[154 123 184 145  97 107 122]  geloz
[111 149 181 116 127 144 156]  kuni
[111 149 181 117 166 155 192]  ludi
[111 149 181 116 127 180 156]  Voni
asked: [111 149 181 116 127 144 156] -> kuni
succ: [145] -> [97]
asked: [111 149 181 116 127 180 156] -> Voni

[136 127 148 144 125 112 128 107  59 106 166 122 102 105 155] : Fila
[153 127 111 123 149 123 124 149 121 119 148 127  94  98 157] : Kav
[136 127 148 165 125 112 128 107  59 106 166 122  28  65 196] : mano
asked: [153 127 111 123 149 123 124 149 121 119 148 127  94  98 157] -> Kav
succ: [98] -> [157]
asked: [136 127 148 165 125 112 128 107  59 106 166 122  28  65 196] -> mano

[207 121  72  84 107  67  90  92] = koziz
[ 31 182  96 140  79  93 133 170] = tilo
[148 158 186 117 113 110  79 168] = Mev
asked: [207 121  72  84 107  67  90  92] -> koziz
succ: [121] -> [72]
succ: [93] -> [133]

[ 80 118 103 124 161 161 167 102 139 105 117 110 102 128  96 146 147 121
 122 137] -> patig
[ 80 118 103 124 161 161 167 102 139 105 124 117 126 111  66 142 105 149
 151 131] -> Fimef
[166 124 167 179  54 220 196 115 162 144 158  64  87 165 124 111 157 111
 130 155] -> kugip
[144 154 140  85 113 106  42 114 110 174 160 144 104 158 165  87 139 128
 104 152] -> beb
asked: [144 154 140  85 113 106  42 114 110 174 160 144 104 158 165  87 139 128
 104 152] -> beb
succ: [54] -> [220]
asked: [ 80 118 103 124 161 161 167 102 139 105 124 117 126 111  66 142 105 149
 151 131] -> Fimef
asked: [166 124 167 179  54 220 196 115 162 144 158  64  87 165 124 111 157 111
 130 155] -> kugip
asked: [ 80 118 103 124 161 161 167 102 139 105 117 110 102 128  96 146 147 121
 122 137] -> patig
succ: [220] -> [196]

[163 122 140 120 149 170] : vava
[143 111 126 118 111 147] : runop
[112  76 122 201 142 153] : vakad
[139 178 172 204 124 154] : Pek
[ 46 122 155 152 171  96] : leli
[138 128 124 130 130 128] : solam
[125  81 107  35 146 116] : Voki
[131 111 160 146 112 156] : Bimen
[ 50  97 149 140 179  83] : duko
asked: [139 178 172 204 124 154] -> Pek
asked: [131 111 160 146 112 156] -> Bimen
succ: [204] -> [124]
asked: [ 50  97 149 140 179  83] -> duko
succ: [172] -> [204]
asked: [125  81 107  35 146 116] -> Voki

[170 149 128 161 143 147 107 144 151 109  91 143 155 151 182 133 104 148
  88 154 138 135 120 133 220 152 177 146] = peba
[120 177 109 195 175 104  97  95 150 149  95 127 117 127  93 131 177  79
 140  96 147 146  87 172 159 123 137 128] = Monul
[180 140  96 185 166 140  79 139 162 147 108 158 153 117 129 127 162 129
 112 151 137 158 111 166 212 101 142 110] = mino
[100 184 133  95 123 112  98 111  93 143 111 122 180 133 123 143 136  89
 168  67 164 115  82 111  73 169 109 121] = zosi
[112 192 201  82  93 120 128 148 149 116  59 124 118 126 172 154  98 136
 136 111 141 103 113 105 105 132 121 165] = Malen
[ 90 186 122 105 131 104 112  91 100 146 133 113 149 117 116 135 158  89
 177  66 150 137  64 122  83 151  96 120] = vubu
[122 120 137 122 103  97  75 123 114 131 106 144 135 182 180 175  78 133
  97 173 106 146 136 157 213 175 107 148] = zat
[ 95 132 115 148 121 149 173  92 128  95 179  83  61 100 109  76 144 131
 137  85 117 121 107  97  91 112 165 148] = sapir
[168 128 138 119 123 120 107 156 172 154 113 163 130 104 152 152 148 164
 130 187 110 177 125 158 198  86  79 114] = fivub
[136 137  80 149 153 122 139  89 121 135 176 129 131 131 160 127 147 141
 125 140 103 191  70 151 224 134 113 123] = Rad
asked: [112 192 201  82  93 120 128 148 149 116  59 124 118 126 172 154  98 136
 136 111 141 103 113 105 105 132 121 165] -> Malen
asked: [100 184 133  95 123 112  98 111  93 143 111 122 180 133 123 143 136  89
 168  67 164 115  82 111  73 169 109 121] -> zosi
asked: [122 120 137 122 103  97  75 123 114 131 106 144 135 182 180 175  78 133
  97 173 106 146 136 157 213 175 107 148] -> zat
succ: [76] -> [144]
succ: [198] -> [86]

[110  85 116 124 123 128 137  94 108] : notuv
[147  95 116 107 174  95 139  74  64] : ded
[105 117 138 142 113 168 112 199 166] : refov
[104  97 139 138 128 172 109 207 154] : Zemo
[104  97 139 127 128 172 109 207 154] : Bised
[115  87 113 119 126 114 141  70  96] : Dit
[140 127 142 128 164 144 109 195 128] : vem
[ 92  69 130 137 123 172 115 183 143] : Vugi
asked: [110  85 116 124 123 128 137  94 108] -> notuv
asked: [115  87 113 119 126 114 141  70  96] -> Dit

[167  52 210 147  95 104  98  55 182 230 123  80]  dabu
[171 113 183 207  60  52  82 113  97 170 128  97]  pibo
[171 113 183 207  60  52  82  81 143  64 134 122]  relof
[171 113 183 207  60  52  82 113 155 170 128 150]  sosos
[120  52 210 147  95 104  98  55 182 230 123  80]  keniz
asked: [171 113 183 207  60  52  82 113  97 170 128  97] -> pibo
asked: [171 113 183 207  60  52  82  81 143  64 134 122] -> relof

[171 224 134 144 164 143  58 116 128  88 209] = nir
[158 164 137 118 160 138  68 126 115 145 141] = Ridab
[ 69  89 128 128 133 148 139  72 133 128  78] = Pebeg
[ 56 136 106 185 126 133 129  75 115 103 114] = guti
[161 118 146 127 158 157 187 150 200 129 117] = sig
asked: [171 224 134 144 164 143  58 116 128  88 209] -> nir
asked: [ 56 136 106 185 126 133 129  75 115 103 114] -> guti
succ: [143] -> [58]
succ: [88] -> [209]

[132 115 137 139 138 131 127 128 139 102 122 134 132 126] -> Bupa
[129 110 111 122 126 112 124 133 117 166 140 123 135 108] -> medon
[116 134 138 130 141 115 110 120 118 165 121 124 134 140] -> bip
[121 125 132 124 129 124 113  74 130 230 143 120 127 122] -> lef
succ: [113] -> [74]
asked: [132 115 137 139 138 131 127 128 139 102 122 134 132 126] -> Bupa
asked: [121 125 132 124 129 124 113  74 130 230 143 120 127 122] -> lef
asked: [129 110 111 122 126 112 124 133 117 166 140 123 135 108] -> medon
succ: [123] -> [135]

[180  36  55 140] : seba
[100 177  91 108] : vaso
[180  36  55 118] : reni
[146 136 188  83] : ziv
[141 144 149 102] : Zag
[ 81 185 147 144] : guvig
[108 111 213 216] : zike
[194  75 160 125] : voz
[141  80 166 198] : meza
[162  88 201 142] : mafa
[ 66 164  80 132] : Fibes
asked: [108 111 213 216] -> zike
succ: [81] -> [185]

[122 165  83 212 138] -> kozed
[ 95  92  93 107 120] -> gidif
[127 189 113 157 167] -> medip
asked: [ 95  92  93 107 120] -> gidif
succ: [95] -> [92]

[159 159  76 191 177 182  90  98  91 171 153 135 109 112 144  98  72 182
 104 177 131  90  98 100]  losar
[107  89 155  70  75 128 120 126 135  70 145  93 117 168 132 144 157 123
 104  77 125 146 142 123]  vusav
[107  89 155  70  75 128 120 126 152  70  86  93 117 168 132 144 157 123
 104  62 125 173 117 126]  lokam
succ: [76] -> [191]
asked: [159 159  76 191 177 182  90  98  91 171 153 135 109 112 144  98  72 182
 104 177 131  90  98 100] -> losar
succ: [153] -> [135]
succ: [77] -> [125]
succ: [62] -> [125]

